Below is a small trained network, with its code and all its weights. Each question gives an input and a class and asks what happens when units are switched off, that is, made to give their printed mean instead of their output.

import numpy as np


def w(rows, s, z=0):
    codes = np.array(rows[::2]) - 128.0
    scale = np.full(codes.shape[1], s)
    scale[-1] = z or s
    return codes * scale


def norm(h):
    return h / np.sqrt((h * h).mean(-1, keepdims=True) + 1e-5)


def f(y):
    return y / 2 * (1 + np.tanh(0.7978845608 * (y + 0.044715 * y**3)))


def log_softmax(a):
    a = a - a.max(-1, keepdims=True)
    return a - np.log(np.exp(a).sum(-1, keepdims=True))


def net(x, mask):
    res = np.array(x, float).reshape(1, 8) / 4 @ E
    u = 0
    for l in range(4):
        y = f(norm(res) @ A[l][:, :-1].T + A[l][:, -1])
        res = res + np.where(mask[u : u + 3], y, B[l][:, -1]) @ B[l][:, :-1]
        u += 3
    return log_softmax(norm(res)[-1] @ U[:, :-1].T + U[:, -1])


A, B = {}, {}
E = w([
[115,96,99,77,195,128,116,165],'x0',
[144,147,144,121,131,133,142,132],'x1',
[86,223,141,171,125,97,64,227],'x2',
[134,126,128,125,129,127,130,132],'x3',
[117,174,98,87,137,85,63,57],'x4',
[163,128,21,46,17,69,162,170],'x5',
[114,112,124,129,121,125,125,124],'x6',
[228,66,255,108,29,159,22,120],'x7',
],0.0091)
A[0] = w([
[99,67,128,74,166,214,142,238,70],'0.n1',
[157,69,106,68,147,172,180,45,1],'0.n2',
[119,135,106,2,212,125,44,115,72],'0.n3',
],0.0088,0.0043)
B[0] = w([
[80,123,169,158,24,163,195,134,215],'0.n1',
[248,108,47,198,163,162,94,116,251],'0.n2',
[50,97,188,170,13,184,187,133,236],'0.n3',
],0.013,0.0029)
A[1] = w([
[195,84,39,23,48,3,156,166,101],'1.n1',
[51,220,165,111,78,112,73,147,3],'1.n2',
[128,209,142,164,51,98,160,13,179],'1.n3',
],0.0072,0.0074)
B[1] = w([
[71,227,216,82,141,248,76,81,249],'1.n1',
[84,108,94,213,76,159,16,187,145],'1.n2',
[24,30,104,227,51,101,210,169,253],'1.n3',
],0.012,0.0048)
A[2] = w([
[98,198,137,91,96,77,89,254,31],'2.n1',
[126,47,213,92,88,82,101,127,2],'2.n2',
[91,97,226,181,225,117,106,49,37],'2.n3',
],0.0077,0.0063)
B[2] = w([
[216,91,97,104,153,218,117,102,236],'2.n1',
[100,115,84,124,114,5,174,139,166],'2.n2',
[60,172,139,83,173,131,71,65,254],'2.n3',
],0.016,0.0016)
A[3] = w([
[184,93,211,62,70,70,33,136,42],'3.n1',
[118,146,128,160,116,116,73,248,116],'3.n2',
[126,168,96,124,174,119,21,255,5],'3.n3',
],0.0099,0.0023)
B[3] = w([
[117,164,44,112,184,4,193,148,252],'3.n1',
[199,93,87,186,107,159,146,68,227],'3.n2',
[173,73,77,120,160,131,140,35,180],'3.n3',
],0.017,0.0036)
U = w([
[243,57,34,131,191,192,82,46,26],'0',
[62,196,14,75,248,7,223,197,104],'1',
[79,199,210,31,180,180,41,123,254],'2',
[105,73,176,170,83,135,164,201,230],'3',
[85,69,159,178,58,154,194,161,5],'4',
],0.012,0.005)

Each question gives the input, the list of numbers given to net, and the class t.
The units are the neurons (one row each of A and B). Each row of codes is followed by its name. A weight is (code - 128) times the scale printed after its matrix; where a second scale follows, it is the last column's (A, B and U).
mask holds one flag per neuron, layer by layer. A switched-off neuron (its flag False) gives its mean, the last column of its row in B, instead of its output. The means were averaged over made-up inputs and are rounded, as every weight is.
A unit's drop is (log p(t) with every unit on - log p(t) with that unit switched off) / (log p(t) with every unit on - log p(t) with every unit switched off).
The circuit of an input: a set's keep is (log p(t) with only the set's units on - log p(t) with every unit switched off) / (log p(t) with every unit on - log p(t) with every unit switched off). Starting from all 12 units, units are removed one at a time, each time the one whose removal leaves the highest keep (on an exact tie, the one counted first), for as long as the keep stays at least 0.8.
circuit, biggest first: the units of the circuit, biggest drop first
top k neurons: the k neurons with the biggest drops, biggest first
top k neurons in layer l: the k neurons of layer l with the biggest drops, biggest first
drop when u is switched off: that unit's drop, to one decimal
input [4,6,-1,-1,4,3,3,5], class 1: circuit, biggest first	[3.n1]
input [-1,-1,4,1,-5,-6,8,-1], class 2: circuit, biggest first	[2.n3, 1.n3]
input [8,-5,-4,-8,1,6,-7,2], class 4: top 2 neurons	[0.n3, 0.n1]
input [7,7,-7,-5,-8,0,-2,-7], class 3: top 3 neurons	[0.n1, 3.n1, 2.n3]
input [-8,8,6,3,-4,-8,3,-1], class 2: top 3 neurons	[2.n3, 0.n1, 0.n3]
input [8,6,5,-5,8,3,5,-6], class 3: top 2 neurons	[0.n3, 3.n1]
input [-1,-8,-7,-3,-6,5,-2,-7], class 0: circuit, biggest first	[0.n2, 3.n1]
input [6,8,-3,-5,-4,-1,-4,-5], class 4: top 2 neurons	[0.n1, 3.n1]
input [1,0,3,5,-4,6,6,-2], class 2: top 2 neurons	[1.n1, 0.n3]
input [6,5,6,8,-3,0,-6,-3], class 0: top 2 neurons	[1.n3, 3.n2]
input [5,-7,0,1,6,-5,-4,-3], class 3: top 2 neurons	[0.n3, 1.n1]
input [-3,-4,-5,-7,8,-3,-7,7], class 3: top 2 neurons	[1.n3, 0.n3]
input [2,-4,7,1,-7,-5,4,-2], class 0: circuit, biggest first	[1.n3, 3.n3]
input [5,-1,-3,-8,-2,3,-8,-2], class 4: circuit, biggest first	[0.n1]
input [-6,-8,1,-4,2,4,5,-5], class 4: top 2 neurons in layer 2	[2.n3, 2.n2]
input [7,3,4,4,6,-7,-6,-5], class 2: top 2 neurons	[3.n1, 2.n3]
input [-7,-2,4,8,-4,-7,-8,1], class 2: top 3 neurons	[2.n3, 0.n1, 0.n3]
input [-8,2,4,-1,6,-1,5,-5], class 4: top 2 neurons in layer 3	[3.n1, 3.n2]
input [5,7,-3,7,7,-5,8,6], class 3: drop when 0.n3 is switched off	3.0
input [-4,-5,1,3,0,4,-2,5], class 1: drop when 3.n1 is switched off	1.0
input [3,0,4,6,4,-4,-2,7], class 1: drop when 3.n1 is switched off	0.7
input [3,-8,1,-2,7,5,-6,-2], class 3: circuit, biggest first	[0.n3]
